Below is a small trained network, with its code and all its weights. Each question gives an input and a class and asks what happens when units are switched off, that is, made to give their printed mean instead of their output.

import numpy as np


def w(rows, s, z=0):
    codes = np.array(rows[::2]) - 128.0
    scale = np.full(codes.shape[1], s)
    scale[-1] = z or s
    return codes * scale


def f(y):
    return y / 2 * (1 + np.tanh(0.7978845608 * (y + 0.044715 * y**3)))


def log_softmax(a):
    a = a - a.max(-1, keepdims=True)
    return a - np.log(np.exp(a).sum(-1, keepdims=True))


def net(x, mask):
    res = np.array(x, float).reshape(1, 6) / 4 @ E
    y = f(res @ A[0][:, :-1].T + A[0][:, -1])
    res = res + np.where(mask, y, B[0][:, -1]) @ B[0][:, :-1]
    return log_softmax(res[-1] @ U[:, :-1].T + U[:, -1])


A, B = {}, {}
E = w([
[218,123,228,158,220,179,231,108,84,134,128,138],'x0',
[160,142,157,104,112,132,86,111,153,153,77,127],'x1',
[242,223,51,54,132,101,163,198,133,143,176,169],'x2',
[63,230,202,184,161,72,114,83,178,158,234,148],'x3',
[97,187,163,2,41,89,170,85,31,112,111,205],'x4',
[129,144,59,216,49,235,181,73,147,214,171,190],'x5',
],0.0084)
A[0] = w([
[71,162,169,135,146,30,103,46,197,185,221,165,31],'neuron 0',
[133,163,182,101,60,90,129,143,74,109,139,111,60],'neuron 1',
[31,68,192,194,91,121,57,32,88,112,97,92,141],'neuron 2',
[194,101,113,212,139,74,83,167,222,74,163,59,54],'neuron 3',
[218,167,98,92,135,35,167,178,174,147,139,113,23],'neuron 4',
[125,127,133,69,68,108,254,92,123,62,110,167,80],'neuron 5',
[100,157,148,103,79,41,135,77,20,137,107,178,33],'neuron 6',
[128,53,26,61,110,182,135,164,92,136,54,93,146],'neuron 7',
[139,153,113,159,204,214,86,201,204,134,134,30,71],'neuron 8',
[90,182,148,56,81,117,120,41,50,88,135,136,73],'neuron 9',
[72,168,145,114,186,87,144,105,145,175,156,148,43],'neuron 10',
[212,229,35,73,145,113,86,181,128,189,212,129,55],'neuron 11',
[119,119,166,107,171,41,85,196,145,11,117,136,9],'neuron 12',
[86,248,166,146,154,83,124,105,197,156,190,97,26],'neuron 13',
[149,174,164,67,176,61,93,177,62,109,130,44,136],'neuron 14',
[94,139,46,94,97,72,71,86,178,124,132,129,74],'neuron 15',
[124,153,45,149,66,202,183,86,165,242,151,209,147],'neuron 16',
[69,140,70,156,44,79,47,174,189,87,131,152,86],'neuron 17',
[215,167,246,159,186,195,199,116,90,113,127,117,103],'neuron 18',
[120,152,139,98,215,71,79,178,99,80,102,125,51],'neuron 19',
],0.008,0.0015)
B[0] = w([
[150,50,67,75,125,185,103,182,174,78,48,181,228],'neuron 0',
[103,138,132,147,107,104,141,142,136,187,144,134,173],'neuron 1',
[159,106,212,95,122,133,195,116,185,76,196,20,225],'neuron 2',
[151,163,152,149,134,109,169,193,122,254,121,127,204],'neuron 3',
[91,86,140,144,116,180,200,63,174,105,162,33,195],'neuron 4',
[133,172,100,97,130,118,160,157,152,157,133,122,198],'neuron 5',
[106,144,121,176,126,95,170,208,128,211,101,104,208],'neuron 6',
[127,54,75,63,166,126,101,172,107,100,65,157,225],'neuron 7',
[164,180,117,159,61,59,236,195,138,180,139,175,204],'neuron 8',
[155,129,173,131,152,66,197,151,138,223,144,148,210],'neuron 9',
[129,103,87,155,123,138,164,171,162,85,82,163,174],'neuron 10',
[98,85,151,64,91,110,193,101,176,66,201,31,234],'neuron 11',
[51,111,225,194,94,166,45,154,47,79,141,152,198],'neuron 12',
[151,92,52,120,136,177,174,171,180,89,43,190,220],'neuron 13',
[133,162,162,181,98,188,90,153,62,119,103,103,205],'neuron 14',
[161,119,145,101,193,71,78,50,72,153,156,180,191],'neuron 15',
[89,199,173,235,15,220,79,125,77,77,115,152,251],'neuron 16',
[175,188,96,121,243,65,127,28,88,101,240,223,212],'neuron 17',
[181,133,82,112,201,19,78,48,66,65,205,222,234],'neuron 18',
[74,135,122,176,72,148,27,111,49,103,108,145,186],'neuron 19',
],0.0075,0.013)
U = w([
[99,184,147,190,87,176,71,129,103,122,120,121,155],'0',
[158,163,96,113,209,73,109,51,114,131,168,168,150],'1',
[130,171,123,144,132,92,172,193,148,249,125,110,7],'2',
[140,71,61,77,153,163,130,172,154,99,38,147,130],'3',
[116,116,166,96,120,135,173,95,180,93,173,24,173],'4',
],0.014,0.0013)

Each question gives the input, the list of numbers given to net, and the class t.
The units are the neurons (one row each of A and B). Each row of codes is followed by its name. A weight is (code - 128) times the scale printed after its matrix; where a second scale follows, it is the last column's (A, B and U).
mask holds one flag per neuron, in row order. A switched-off neuron (its flag False) gives its mean, the last column of its row in B, instead of its output. The means were averaged over made-up inputs and are rounded, as every weight is.
A unit's drop is (log p(t) with every unit on - log p(t) with that unit switched off) / (log p(t) with every unit on - log p(t) with every unit switched off).
The circuit of an input: a set's keep is (log p(t) with only the set's units on - log p(t) with every unit switched off) / (log p(t) with every unit on - log p(t) with every unit switched off). Starting from the 12 units with the biggest drops (on a tie, the unit counted first), units are removed one at a time, each time the one whose removal leaves the highest keep (on an exact tie, the one counted first), for as long as the keep stays at least 0.8.
units of the circuit, in order: the units of the circuit, biggest drop first
unit that matters most: the unit with the biggest drop
k most important neurons: the k neurons with the biggest drops, biggest first
drop of u: that unit's drop, to one decimal
input [3,-7,-8,-6,-2,7], class 4: unit that matters most => neuron 2
input [0,5,7,-2,0,-7], class 0: 2 most important neurons => (neuron 19; neuron 14)
input [-6,1,8,-7,2,0], class 4: 3 most important neurons => (neuron 11; neuron 4; neuron 0)
input [2,-1,-7,2,7,1], class 2: 4 most important neurons => (neuron 6; neuron 9; neuron 11; neuron 4)
input [7,-3,2,1,-8,-6], class 2: 4 most important neurons => (neuron 3; neuron 8; neuron 17; neuron 16)
input [3,-6,7,2,-4,-3], class 4: 2 most important neurons => (neuron 11; neuron 4)
input [4,-7,-3,-7,2,7], class 0: 2 most important neurons => (neuron 16; neuron 0)
input [7,4,-1,-3,-7,-3], class 1: 3 most important neurons => (neuron 18; neuron 6; neuron 9)
input [-8,7,8,-8,7,-6], class 1: 2 most important neurons => (neuron 17; neuron 15)
input [-7,1,6,3,-1,3], class 1: 3 most important neurons => (neuron 17; neuron 15; neuron 2)
input [5,7,-6,-8,-8,5], class 2: 2 most important neurons => (neuron 8; neuron 0)
input [-2,2,-6,3,-5,1], class 4: 3 most important neurons => (neuron 2; neuron 6; neuron 9)
input [6,0,8,8,6,2], class 3: units of the circuit, in order => (neuron 13; neuron 0)
input [-5,0,-1,4,-8,-8], class 0: units of the circuit, in order => (neuron 12)
input [8,0,-4,-8,0,2], class 1: drop of neuron 18 => 1.4
input [-3,-5,6,-6,-6,-1], class 2: drop of neuron 12 => 0.0
input [-8,-3,-4,0,5,4], class 1: drop of neuron 17 => 0.6
